Each row has a name. Each question is about the rows just above it.

[ 27  64 -84 -53  58  71  -1   2] = z_672
[ 27  64 -85 -53  25  15 -41 -67] = z_862
[-40  35 -61 -53  24  47  61  78] = z_347
[-40  34 -61 -53  24  47  38  78] = z_187
[-82  64 -85 -16 -83  15 -41 -67] = z_517
[-40  34 -61 -53  24  47  39  78] = z_46
The rest of the row after [-85 -16 -83]: -> [ 15 -41 -67]
The rest of the row after [ 27  64 -84 -53]: -> [58 71 -1  2]
Go on from [-61 -53  24  47  39] to the end of its row. -> [78]
Go on from [ 64 -85 -53] to the end of its row. -> [ 25  15 -41 -67]
The rest of the row after [-83  15]: -> [-41 -67]
The rest of the row after [-40  35 -61]: -> [-53  24  47  61  78]

[-96  24  23  10  23   9  15  61  12  10  59  71   4] = z_80
[19 19 21 12 21  5 -4  4 14  2  5  5  6] = z_749
[31 16 21 12 18  4 -6  1 11  1  2  2  8] = z_46
[30 18 20 12 21  6 -5 -3 14  2 -2 -3  7] = z_517
[ 31  18  21  13  21   5  -4   4  15   3 -55 -67  14] = z_187
Go on from [30 18] to the end of its row. -> [20 12 21  6 -5 -3 14  2 -2 -3  7]
The rest of the row after [ 4 14  2]: -> [5 5 6]
The rest of the row after [-4  4 14]: -> [2 5 5 6]
After [20 12], its row goes on with -> [21  6 -5 -3 14  2 -2 -3  7]
Go on from [21 12 21  5 -4] to the end of its row. -> [ 4 14  2  5  5  6]
The rest of the row after [ -4   4  15   3 -55]: -> [-67  14]

[22 -1  7 14 -5 91]  z_517
[ 11 -22  16 -28  -5  25]  z_80
[-37  -8  -8  93  16   5]  z_561
[ 11 -22  16 -28   7 -12]  z_141
[32  9 -4 67 21 -6]  z_187
[32  9 -5 66 21 85]  z_862
[ 32   9  -5 -18   0   5]  z_774
[-24 -22  -4  68  15 -24]  z_46
After [66 21], its row goes on with -> [85]
After [67 21], its row goes on with -> [-6]
The rest of the row after [22 -1  7 14 -5]: -> [91]
The rest of the row after [32  9 -4]: -> [67 21 -6]
Go on from [-28   7] to the end of its row. -> [-12]
The rest of the row after [-4 67]: -> [21 -6]

[ 30 -17  22  27  31  51  -2  -4  -2   8] : z_141
[-13 -64 -18 -19  -7   7 -13  -3  -8 -72] : z_46
[-23  12 -20 -23 -23  -2 -36 -31 -35 -38] : z_749
[ -4 -34  -8  -9   0  17  -4   2  -1 -45] : z_80
[ 26 -15 -21 -28 -31 -44  24  26  24  -2] : z_561
[-37 -27 -38 -39 -35  -2 -37 -31 -35 -38] : z_347
[-31  16 -21 -27 -31 -13 -21 -31 -29  -5] : z_672
[-25  22 -18 -22 -27  19 -22 -31 -25  11] : z_774
[-31  16 -21 -27 -31 -13 -26 -35 -29  11] : z_517
[ 14  13 -20  17  12 -24  14  10  12  44] : z_187
[-3 16 -2 -2 -3 51 -2 -4 -2  9] : z_694
After [ -2 -37], its row goes on with -> [-31 -35 -38]
After [14 10 12], its row goes on with -> [44]
The rest of the row after [ 0 17 -4]: -> [  2  -1 -45]
After [ 12 -20], its row goes on with -> [-23 -23  -2 -36 -31 -35 -38]
The rest of the row after [-22 -31]: -> [-25  11]

[ -7 -76   3  68] : z_672
[-13 -77  -5  61] : z_517
[ -7 -24 -42  20] : z_561
[ 48   7 -63   4] : z_862
[-22 -77 -27  42] : z_774
[ -7 -76   4  21] : z_80
[ 92 -26 -39  23] : z_347
Go on from [ -7 -76   3] to the end of its row. -> [68]
After [-77  -5], its row goes on with -> [61]
After [48  7], its row goes on with -> [-63   4]
Go on from [  7 -63] to the end of its row. -> [4]

[ 27 -45  90 -12]  z_862
[ 28 -44  90 -12]  z_672
[ 27 -44  90 -12]  z_347
Whose row is [ 28 -44  90 -12]? -> z_672
The rest of the row after [ 28 -44  90]: -> [-12]
After [ 27 -44], its row goes on with -> [ 90 -12]
After [ 27 -44  90], its row goes on with -> [-12]
After [ 27 -45], its row goes on with -> [ 90 -12]
The rest of the row after [-45  90]: -> [-12]

